Each row, then the band of its hidden value
|  -73 |  -62 |  -50 |  -77 |  106 |  123 |  123 |   72 |    4 |  -28 |  -51 |   78 |  -55 | -216 |   92 |   -9 | -137 |   -2 | -107 | -277 |   22 |   -6 | -137 |  127 | -112 |   17 |  -96 |  -19 | -228 |  -43 |   64 |   40 |   90 | -249 |  -69 |  160 |  -78 |   68 |
duvin
| -177 |   28 | -254 |  -22 |  -36 |  -42 |  -79 |   10 |   78 |  -90 |  171 |  -84 | -122 | -101 |  202 | -281 | -115 | -221 | -149 | -210 |  286 |   33 |   67 |  149 | -240 |  140 |  -18 | -167 | -200 |    9 |   54 |  -64 |  267 | -300 |  288 |    1 |  -47 |  -21 |
benik
| -239 |  -57 |  -71 |  -26 |   29 |   71 |  179 |  -12 |  -56 | -113 |  234 | -108 | -272 |  -49 |   45 | -184 |  -31 |  -91 | -282 | -419 |  191 | -148 |   10 |  111 | -223 |  182 |  -13 |   44 | -112 |   42 |    9 |  117 |  258 | -181 |  372 |  151 |  -13 |   45 |
benik
|   -7 |  112 |   50 | -143 |  229 |  183 |   23 |   60 |  -73 |  142 | -106 |  226 |  -12 | -256 | -136 |  556 |  -62 |   90 | -125 | -255 | -192 |  138 | -142 |  142 |  162 | -179 | -220 | -106 | -179 | -221 |  149 |   -9 | -145 | -156 | -421 |  209 | -183 |   45 |
dav
|   96 |  -35 | -230 |  111 | -213 | -109 | -144 |  -77 |   -4 |   24 |  157 | -213 |  -75 |  264 |  173 | -286 |   88 |  -94 |  122 |  140 |   55 |  -71 |  -92 | -202 |    0 |   97 | -217 |   14 |  293 |  255 | -101 |   35 |   40 |  113 |  309 |  -55 |   85 | -153 |
duvin
| -100 |  113 |  159 |  -62 |   26 |  247 |   79 | -118 | -216 |   87 |  119 |  192 | -219 |  -88 |  -72 |  583 |   12 |  127 | -198 | -271 | -285 |   -5 | -161 |   48 |  275 | -272 |  -87 | -155 |  -84 |   74 |  246 |   77 | -111 |   75 | -436 |  169 | -261 |  169 |
fove
|  -32 | -216 |  176 |  103 |  -71 |   20 |  115 |  138 |  197 | -122 | -270 |    4 |  -36 |  -14 |  215 | -184 | -201 |   96 |   95 |  185 |    3 | -217 |   90 |  -90 |   64 |  211 | -178 |  175 |  112 |  234 |  -27 |  -28 |  107 | -134 |  -21 |  -59 | -170 |  110 |
tamat
|   87 | -387 |   13 |  226 |  182 | -309 |    7 |  -27 |  689 | -177 | -214 |   41 | -492 | -484 |  252 |  -78 | -165 | -413 |  368 |  -86 |  112 |  -93 |  -41 | -462 | -414 |   87 |  -39 |   52 |    6 |   74 |   73 | -180 |  -43 |  -97 |  -15 |   49 |  -50 |  -81 |
dovi
|   66 | -330 |  243 |  250 | -118 |   37 |  251 |  -86 |  159 | -183 | -152 |    2 | -350 |  -34 |  252 |  -10 |  -64 |   42 |  161 |   40 | -185 | -389 | -145 | -391 |   22 |  -34 |   -5 |  196 |  256 |  486 |   37 |  104 |  -43 |  235 | -138 |   86 | -141 |  178 |
fove
|   28 |  116 | -194 | -139 |  164 |  -64 | -263 |  201 |  182 |  127 | -195 |   84 |  211 | -207 |   25 |   79 | -170 |  -90 |   46 |   66 |  125 |  290 |   74 |  185 |    4 |   97 | -338 | -149 | -188 | -310 |   31 | -222 |   10 | -429 | -106 |  -36 |  -96 | -143 |
duvin
|   25 |  183 |   17 | -148 |   19 |  319 |  122 |   34 | -484 |  171 |   71 |   -8 |  136 |  216 | -203 |  347 |  129 |  331 | -283 | -178 | -223 |  -50 | -200 |  182 |  324 |  -98 | -285 |   93 |  117 |   -4 |  -48 |  235 |  -89 |   64 |  -73 |  245 |  -33 |   41 |
fove
|   36 |  -78 |   97 |  -27 |  193 |  108 |  150 |   35 |   18 |   62 | -104 |  112 | -154 | -180 |  -94 |  345 |  -12 |   66 |  -27 | -242 | -176 |  -47 | -175 |  -67 |   47 |  -57 | -214 |   94 |    9 |  -70 |   43 |   75 | -126 |  -25 | -207 |  229 |  -77 |   16 |
tamat
|   69 | -346 |  -36 |  227 |  -22 | -206 |   86 |  -45 |  368 | -169 |  -38 | -151 | -376 |  -86 |  239 | -333 |  -34 | -235 |  236 |  -26 |  115 | -246 |  -68 | -404 | -300 |  188 |  -80 |  186 |  218 |  265 |  -79 |   11 |   58 |   46 |  298 |   42 |   61 |  -78 |
dovi
|   97 |  -98 |  141 |   -2 |  146 |  133 |  184 |  118 |  -20 |   27 | -237 |   46 |   -6 |  -63 |  -74 |  235 |  -25 |  179 |  -11 |  -70 | -163 | -143 | -119 |  -63 |  115 |   23 | -262 |  225 |  137 |    2 |  -65 |  104 | -113 |  -16 | -129 |  205 |  -61 |   33 |
fove
|  -64 |  -10 | -238 |   63 | -228 |  -77 | -155 |  -49 |   43 |  -62 |  167 | -147 |  -74 |  120 |  295 | -393 |  -65 | -154 |   21 |   72 |  179 |  -18 |   13 |  -21 |  -89 |  116 |  -85 | -131 |   22 |  239 |   17 |  -51 |  200 | -105 |  256 | -116 |  -30 |  -40 |
dovi
|   92 | -185 |  126 |   93 |  146 |  -20 |  125 |  -37 |  166 |   27 |  -80 |   43 | -317 | -135 |  -56 |  284 |   43 |  -26 |  120 | -151 | -178 | -127 | -164 | -301 |    1 |  -18 | -212 |  157 |  193 |   49 |   14 |   63 | -171 |  122 | -109 |  179 |  -36 |  -44 |
tamat
|   56 | -109 |    9 |   88 |  -25 |   24 |    5 |   -4 |  169 |  -53 | -171 |  115 | -110 | -189 |  234 |   83 | -154 |  -47 |  129 |   28 | -101 |  -49 | -119 | -119 |   14 | -110 |  -76 |  -86 |  -39 |  167 |  118 |  -63 |  -38 |  -49 | -296 |   34 | -174 |   87 |
dav
|   86 |   33 | -402 |   71 |   69 | -291 | -309 |  -51 |  293 |   36 |  128 | -141 | -187 | -121 |   93 |  -96 |   43 | -417 |  137 |  -64 |  241 |  159 |    0 | -168 | -278 |   69 | -174 | -163 |   67 | -118 |  -26 | -162 |    6 | -110 |  303 |    5 |  104 | -295 |
benik
| -275 | -209 |  157 |   52 |  -15 |   65 |  270 |  -32 |   67 | -179 |  152 |  -56 | -410 |  -76 |  108 | -180 |  -92 |  -39 | -187 | -329 |  116 | -270 |   54 |  -31 | -164 |  219 |   13 |  135 |  -57 |  205 |   63 |  106 |  248 | -118 |  253 |   90 | -115 |  139 |
dovi
|  156 |  382 | -452 | -156 | -209 |  218 | -250 |    7 | -544 |  252 |  160 |  -80 |  455 |  360 |   51 |   29 |  107 |  181 | -155 |   82 | -109 |  203 | -276 |  293 |  308 | -204 | -293 | -246 |   49 |   24 |  -60 |  102 |  -38 |   -2 |  -41 |   56 |   51 |  -95 |
dav
|  128 |   88 |  -64 |  132 | -321 |  -11 | -193 | -127 | -189 |  134 |  164 | -174 |  -27 |  492 |   50 |   57 |  188 |  107 |  104 |  337 | -183 | -101 |  -62 | -245 |  386 |  -26 | -313 |   11 |  525 |  366 |  -65 |   64 | -110 |  348 |   79 | -107 |  -31 | -102 |
dav
|    0 |   71 | -165 |  -60 |   22 |  -72 | -181 |  106 |   41 |  106 |   22 | -106 |   76 |   93 |  -22 |  -85 |   -6 |  -41 |   -8 |   66 |  133 |  101 |   76 |   54 |   30 |  209 | -344 |   19 |   90 | -108 |  -82 |  -68 |   55 | -201 |  233 |  -35 |   14 | -180 |
dovi
| -217 | -292 |  -14 |  226 | -100 | -293 |  -72 |   36 |  636 | -326 |  -88 |  -79 | -383 | -266 |  462 | -524 | -319 | -403 |  153 |   98 |  410 | -164 |  334 | -182 | -382 |  340 |   79 |  -59 |  -90 |  252 |   94 | -267 |  344 | -323 |  288 | -221 | -194 |   47 |
benik
|  -33 | -128 |   45 |   72 |   76 | -119 |  -65 |  -30 |  316 |  -21 |  -36 |   65 | -307 | -229 |   94 |  123 |  -94 | -186 |  131 |  -61 |   12 |   13 |   13 | -192 |  -72 |   39 | -144 |  -54 |  -12 |   27 |  125 | -129 |  -22 |  -96 | -100 |   -2 | -142 |  -35 |
duvin
|  -67 |   18 |   65 |  -97 |   50 |  238 |  181 |   61 | -238 |   65 |    6 |   43 |    2 |   34 |  -74 |  169 |  -11 |  214 | -207 | -226 | -136 |  -84 | -140 |  138 |  153 |   11 | -209 |   90 |  -13 |    6 |    3 |  162 |   20 |  -71 |  -67 |  186 |  -84 |   84 |
tamat
|  -30 |  -20 |    5 |  -38 |  102 |   68 |   -3 |   31 |   99 |   25 |  -94 |  158 |  -93 | -253 |   79 |  220 | -137 |  -36 |   -6 | -147 |  -74 |   69 |  -96 |   33 |   15 |  -84 | -129 | -119 | -175 |  -48 |  149 |  -66 |  -27 | -175 | -286 |   89 | -172 |   52 |
tamat
|  -64 |  122 | -393 |   80 | -168 | -174 | -275 | -170 |   28 |    7 |  401 | -213 | -246 |  132 |  146 | -184 |  104 | -333 |  -49 |  -91 |  225 |   57 |   20 |  -79 | -151 |   38 |  -65 | -244 |  105 |  116 |   25 |  -56 |  136 |   16 |  405 |  -52 |   47 | -179 |
benik
| -176 |  192 | -203 | -139 |  222 |  -44 | -149 |   -7 |   35 |  107 |  252 |   -3 | -216 | -194 | -180 |  277 |   37 | -233 | -242 | -412 |  177 |  213 |   79 |  170 | -129 |   57 | -176 | -194 | -181 | -347 |   98 |  -83 |   65 | -267 |  170 |  127 |  -41 | -153 |
benik
|  -67 |  183 | -247 | -195 |   43 |  176 |   22 |   22 | -389 |  152 |  278 | -119 |   80 |  166 | -149 |    5 |  122 |   90 | -313 | -347 |   45 |   71 | -164 |  261 |   21 |   60 | -253 |   -2 |  -41 | -143 |  -79 |  188 |   90 | -130 |  286 |  207 |  104 | -101 |
dovi
| -129 |  388 | -238 | -327 |  213 |  128 | -283 |   79 | -175 |  275 |  140 |  181 |  158 | -205 | -184 |  466 |  -56 |  -35 | -270 | -292 |   27 |  466 |  -22 |  444 |  133 | -119 | -293 | -379 | -413 | -477 |  200 | -142 |  -14 | -426 | -248 |   85 | -154 | -100 |
duvin
|  -92 |  -41 |   26 |  -48 |   55 |   83 |   64 |   59 |   22 |    1 |  -18 |   48 |  -86 | -104 |   45 |   42 | -100 |   23 |  -82 | -154 |    0 |  -22 |  -32 |   71 |    5 |   71 | -164 |    6 |  -96 |   -1 |   61 |    9 |   72 | -184 |  -38 |   75 | -119 |   46 |
duvin
|  -26 | -402 |  199 |  276 | -159 | -111 |  119 |    1 |  458 | -269 | -256 |   32 | -319 | -169 |  457 | -311 | -265 | -114 |  285 |  203 |   15 | -308 |   45 | -349 | -114 |  131 |   18 |   91 |   92 |  465 |   84 |  -97 |  119 |  -26 | -101 | -120 | -225 |  173 |
tamat
|  137 |  113 | -268 |  -13 |   95 | -218 | -414 |    5 |  280 |  169 |  -33 |   43 |  -21 | -168 |   46 |  201 |  -27 | -273 |  223 |  119 |   49 |  318 |  -11 | -107 |   -3 |  -52 | -311 | -254 |    0 | -197 |   84 | -259 | -139 | -157 | -131 |  -69 |  -51 | -252 |
duvin
|  -30 | -163 |  -75 |   99 |  -80 |  -42 |  -17 |  -23 |  250 | -134 |  -75 |   63 | -176 | -226 |  364 | -199 | -213 | -175 |  123 |  -22 |   63 |  -45 |  -79 |  -95 | -161 |  -15 |   14 | -139 | -157 |  214 |  138 |  -97 |  108 | -158 | -122 |  -31 | -151 |   90 |
duvin

|  -34 | -228 |  -63 |   63 |  101 |   16 |  -13 |   63 |  -49 |    2 |  168 |  224 |  -90 |  -31 |  -47 |  104 |  -12 |  -66 |   11 | -311 |   79 |   20 |  -20 |   39 | -274 |  138 |   37 | -139 |  182 |  144 |  -65 |  135 |   88 | -174 |  -12 |  -68 |   15 |   42 |
rus
|  196 |  -19 |   57 |  -42 |   36 |  -50 |  171 |  127 |  -27 |    7 |   -1 |  -32 |  107 |  -28 |   50 |  129 |  169 |  -85 |  218 | -104 |  107 |  -77 | -154 | -165 |  -91 | -118 |   52 |   16 |  -48 |  -83 |  -38 |   76 |    6 |  104 |   61 |  -68 |  166 |  116 |
Paz
|  -55 | -109 |  -93 |   49 |   22 |  127 |  -92 | -118 |  -21 |   -3 |  147 |  176 |   19 |    1 | -162 |   28 |  -67 |   26 | -223 |   -8 |   42 |  -22 |   42 |   66 |  -65 |  195 |  -17 | -179 |  176 |   36 |   19 |   17 |   88 | -258 |   42 |   32 | -225 |  -31 |
tapif
| -412 | -369 | -152 |  191 |   44 |   -2 |  -97 |  175 |  -62 |   39 |   48 |  225 | -285 |  -55 |  -50 |   72 | -322 | -107 | -306 | -187 |   40 |  -25 |  210 |  230 | -226 |  221 |  178 | -129 |  181 |  256 |   55 |   90 |   54 | -267 |  -84 |   35 |   61 | -121 |
rus
|   60 |   41 |  -13 |    0 |   57 |   27 |   74 |   63 |  -61 |   66 |    4 |  -59 |   41 |   13 |  -11 |  154 |   45 |  -50 |   25 |   90 |   62 |  -31 |   -5 | -137 |   86 |  -73 |   24 |   14 |  -97 | -103 |   51 |    8 |  -27 |   58 |   23 |  -46 |   85 |   56 |
vogi
|  -14 | -129 |  -88 |   10 |   87 |   66 |   -1 |   26 |  -14 |   91 |   76 |   66 |  -51 |  -34 | -104 |   26 |  -81 |  -35 |  -91 |  -49 |   49 |   18 |   61 |  -40 |    7 |   95 |   67 | -144 |   82 |   37 |    0 |  -34 |   58 | -121 |   16 |   58 |  -84 |  -91 |
rus
|   15 |  -34 | -199 |   -7 |    0 |   81 |   29 |  -68 |    0 |  158 |  -67 | -122 |   29 |  -25 | -156 |   47 | -144 |  -27 | -208 |  195 |   45 |  -48 |   79 |  -23 |  143 | -123 |  174 |  -16 |   79 |  -87 |   76 |  -79 |  -20 |  -60 |   34 |  111 |  -69 |  -81 |
vogi
|  -10 | -123 |  160 |   65 |  -27 | -161 |  176 |  315 |  -79 | -144 |  -27 |   95 |   26 |  -33 |  188 |  211 |  148 | -139 |  230 | -234 |  128 | -180 | -161 |  -44 | -319 |  -36 |   47 |   69 |  -98 |   19 |  -11 |  214 |  -12 |   96 |   27 | -165 |  386 |  194 |
Fike
|  -62 |  -82 |   50 |  -71 |   86 |  -10 |  106 |  220 |   -6 |   -3 |   10 |  138 | -103 |  -81 |   43 |  -39 |    2 |  -79 |   83 |   -3 |   49 |  -91 |    1 | -123 |  -36 |   55 | -106 |  -73 |  -59 |   23 | -131 |   30 |  -43 |   10 |   60 |   77 |  178 | -100 |
rana
| -106 |  -29 |   75 |   21 |  -81 |  -79 |  153 |  210 |  -63 |  -39 | -200 |  -62 |   31 |  -46 |  113 |  112 |   -4 |  -89 |  -27 |  130 |   85 | -205 |  -70 |   -3 |  -51 | -118 |   65 |   56 | -120 |  -60 |   51 |   75 |  -91 |  104 |   51 |    3 |  265 |   32 |
Fike
|  249 |  137 |   46 |  -72 |  131 |  133 |   20 | -123 |  -64 |   28 |  183 |   51 |  142 |   49 |  -85 |  127 |  209 |   49 |  103 |   34 |   60 |   59 |  -98 | -218 |  103 |   61 | -183 | -137 |  -45 | -129 |  -26 |   -3 |   44 |  -13 |   69 |  -85 | -156 |   93 |
goko
| -442 |  232 |   31 |   12 | -165 |   28 |   64 |  159 | -107 |  -19 | -397 | -180 |  -37 |   -3 |   91 |   77 | -232 |   -8 | -418 |  832 |  -11 | -319 |  173 |   22 |  388 | -171 | -116 |  172 | -360 | -222 |  180 |  -64 | -312 |  155 |   71 |  147 |  292 | -124 |
Fike
| -103 | -144 |  104 |  -88 |   47 |  -62 |  148 |  259 |  -23 | -106 |  -32 |  256 | -109 | -124 |  129 |  -60 |   70 |  -94 |  144 | -125 |   76 | -170 | -141 |  -25 | -288 |   25 | -185 |  -76 |   41 |  103 | -252 |  188 |  -77 |    1 |   85 |   44 |  300 |  -30 |
rana
|   48 |  -40 |  -45 | -101 |   97 |   85 |   38 |   28 |   27 |   46 |   86 |  115 |  -27 |  -63 | -101 |  -78 |  -22 |   -9 |  -12 |   63 |   32 |  -38 |   30 | -137 |   67 |   80 | -101 | -133 |   34 |  -23 | -116 |  -59 |    4 |  -81 |   84 |  130 |  -52 | -139 |
rus
|   37 |  165 |  251 | -101 |   58 |   10 |  175 |  170 | -121 |    3 | -148 |  -75 |   79 |  -12 |  168 |   86 |  215 |  -31 |  134 |  207 |   74 |  -71 | -167 | -196 |  146 |  -52 | -208 |  -89 | -276 | -123 |  -26 |   30 | -109 |  227 |   80 |  -39 |  151 |   29 |
rana
|  274 |   83 | -209 |  -83 |   83 |   98 |   66 |  -65 |   73 |  210 |   79 | -193 |  105 |    5 | -226 |   47 |  -52 |  -24 |   -1 |  228 |   31 |   11 |  141 | -304 |  353 | -149 |  164 |   62 |  -66 | -240 |   72 | -218 |   21 |   21 |   62 |  119 |  -91 |  -85 |
vogi
|  -11 |   18 | -258 |   19 |  -77 |   89 |   20 | -139 |   -5 |  156 | -144 | -207 |   86 |   -8 | -186 |   88 | -196 |   -8 | -319 |  339 |   44 | -107 |   93 |   28 |  185 | -224 |  227 |   70 |   83 | -156 |  146 |  -83 |  -63 |  -58 |   42 |  118 |  -62 |  -49 |
Paz
|  -82 | -204 |  -70 |   58 |   50 |   75 |  -79 |  -28 |  -17 |  -52 |  201 |  292 |  -51 |  -27 | -117 |   20 |  -50 |  -12 | -131 | -189 |   52 |  -30 |   22 |   86 | -227 |  240 |  -39 | -185 |  219 |  122 |  -56 |   93 |  105 | -282 |   31 |    2 | -126 |  -13 |
tapif
| -164 | -124 | -201 |  138 | -121 |  -25 |   11 |   47 |  -24 |   21 |  -99 |  -64 |   -3 |  -13 |  -90 |  174 | -234 |  -72 | -273 |  135 |   64 | -182 |  123 |  119 |  -50 | -122 |  281 |  132 |   61 |  -49 |  174 |   27 |  -34 |  -96 |   -1 |   24 |  131 |   22 |
Fike
|  604 |   95 |   17 | -185 |  199 |   51 |  178 |  -16 |   59 |  117 |  245 |  -59 |  217 |   -3 | -111 |   65 |  327 |  -32 |  459 | -166 |   95 |   91 | -151 | -475 |  125 |  -85 |  -18 |  -57 |  -69 | -208 | -116 |  -93 |  113 |  118 |  103 |  -41 |  -69 |   81 |
rana
|   38 | -307 |  -37 |  -47 |  -93 | -103 |  224 |  164 |   49 |   78 | -268 | -100 |   54 | -178 |   16 | -110 |  -65 | -129 |  -31 | -165 |  132 | -167 | -189 |  101 | -229 | -147 |  339 | -129 |  215 |   86 |  -60 |   23 |   33 |   -7 |   82 |  188 |   72 | -134 |
Paz
|  -11 |  259 |  -54 | -115 |   -2 |  240 |  -37 | -233 |  -29 |  111 |  -89 | -121 |  129 |   20 | -180 |  -55 |  -71 |  128 | -353 |  641 |  -13 |  -59 |   79 | -109 |  481 |    4 | -188 | -139 |  -97 | -233 |   79 | -205 |  -96 |  -42 |  123 |  195 | -303 | -178 |
tapif
|  -57 | -557 |   87 |   -9 |  103 | -120 |  100 |  350 |   81 |  -95 |  171 |  449 | -189 | -202 |   40 | -203 |   -6 | -158 |  196 | -702 |  113 |  -62 | -113 |   63 | -569 |  363 |   76 | -337 |  303 |  369 | -286 |  136 |  204 | -251 |   52 |  113 |   64 | -173 |
tapif
| -339 |   49 |  136 |  152 |    3 |   93 |  -66 |   14 | -247 |   23 | -150 |  -32 |  -33 |   70 |   99 |  246 |  -41 |   18 | -343 |  231 |   51 |    8 |   -1 |  161 |   92 |  142 |  -82 | -194 | -131 |   36 |  222 |   81 |  -60 |  -16 |  -48 | -125 |  -69 |   48 |
goko
|  -36 | -462 |   -9 |   19 |   86 |  -57 |   45 |  153 |   17 |  -94 |  184 |  426 | -134 | -144 |   -5 |  -70 |   15 | -104 |  109 | -638 |  114 |  -42 | -157 |  143 | -611 |  240 |   35 | -275 |  394 |  326 | -256 |  234 |  154 | -276 |   31 |    7 |   35 |  -23 |
goko
|  -51 |  -41 | -235 |  -35 |   30 |  118 |  -18 |  -84 |   23 |  125 |    4 |    7 |  -43 |  -41 | -196 |  -23 | -197 |   -3 | -243 |  225 |   15 |  -60 |  137 |  -21 |  129 |  -55 |   52 |  -28 |  119 |  -56 |   -9 |  -75 |  -42 | -137 |   49 |  161 |  -73 | -143 |
rana
|   41 |   63 | -272 |  -44 |   83 |  147 |  -66 | -161 |   11 |   34 |  211 |  157 |  -30 |   21 | -224 |   84 |  -88 |   27 | -111 |  178 |    0 |  -52 |  137 | -106 |   48 |  -65 | -129 |   88 |  116 | -111 |  -83 |   31 |  -60 | -163 |   52 |   25 |    9 |   29 |
rana
|   28 |  -13 |   37 |  -95 |   31 |   42 |  105 |   12 |  -53 |  -10 |  -60 |   86 |   39 |  -67 |   22 |    3 |   95 |  -17 |   17 |   31 |   76 |  -94 | -173 |  -18 | -113 |  -56 | -137 | -116 |   78 |   -2 | -140 |  111 |  -63 |   -3 |   89 |   25 |   55 |   10 |
rana
|   56 |   32 |  159 | -170 |   43 |   68 |  145 |   68 |  -14 |   58 | -150 |  -35 |   72 |  -98 |   27 | -148 |   89 |    9 |   -9 |  191 |   60 |  -72 | -146 | -127 |  159 |   46 | -142 | -261 |  -75 |  -52 |  -98 |  -95 |  -36 |   69 |  133 |  182 | -100 | -194 |
goko
|  251 |  111 |  159 | -242 |  112 |   84 |  169 |   62 |   39 |   52 |    3 |   -6 |  122 |  -79 |  -21 | -160 |  187 |   16 |  177 |  167 |   51 |  -40 | -128 | -325 |  240 |   53 | -217 | -215 | -142 | -142 | -159 | -154 |   -5 |   99 |  165 |  172 | -103 | -175 |
goko
|  -68 |  -14 | -186 |   22 |   13 |  194 | -112 | -189 |    3 |  148 |   34 |  -40 |   28 |    7 | -258 |  -21 | -216 |   61 | -407 |  304 |    3 |    7 |  187 |   13 |  284 |  122 |   81 | -170 |   87 |  -73 |  142 | -188 |   51 | -216 |   42 |  170 | -354 | -191 |
tapif
| -123 |  -55 |  267 |   87 |   41 |   27 |   18 |  145 | -149 |  -30 |  -21 |   58 |   32 |   23 |  122 |  126 |  119 |  -24 |  -61 |  -53 |   83 |   15 |  -94 |   13 |  -10 |  278 |  -65 | -282 | -139 |   60 |  121 |   41 |   78 |  -14 |    7 |  -96 | -101 |   17 |
tapif
|  197 |  316 |   85 | -146 |    5 |  150 |  138 | -148 |  -95 |  190 | -260 | -378 |  260 |   24 |  -28 |   63 |  142 |   65 | -110 |  534 |   60 |  -10 | -144 | -202 |  481 | -210 |  -58 | -123 | -214 | -294 |  124 | -169 | -106 |  220 |  107 |   79 | -191 |  -45 |
rana
|  132 |  -69 |   91 | -114 |  -48 |  -14 |  235 |   61 |  -25 |  133 | -327 | -240 |  164 | -119 |   54 |  -66 |   86 |  -58 |  -15 |   65 |  123 |  -90 | -266 |  -15 |   23 | -177 |  172 | -197 |   47 |  -40 |  -15 |  -34 |  -17 |  130 |  103 |  142 |  -48 |  -97 |
vogi
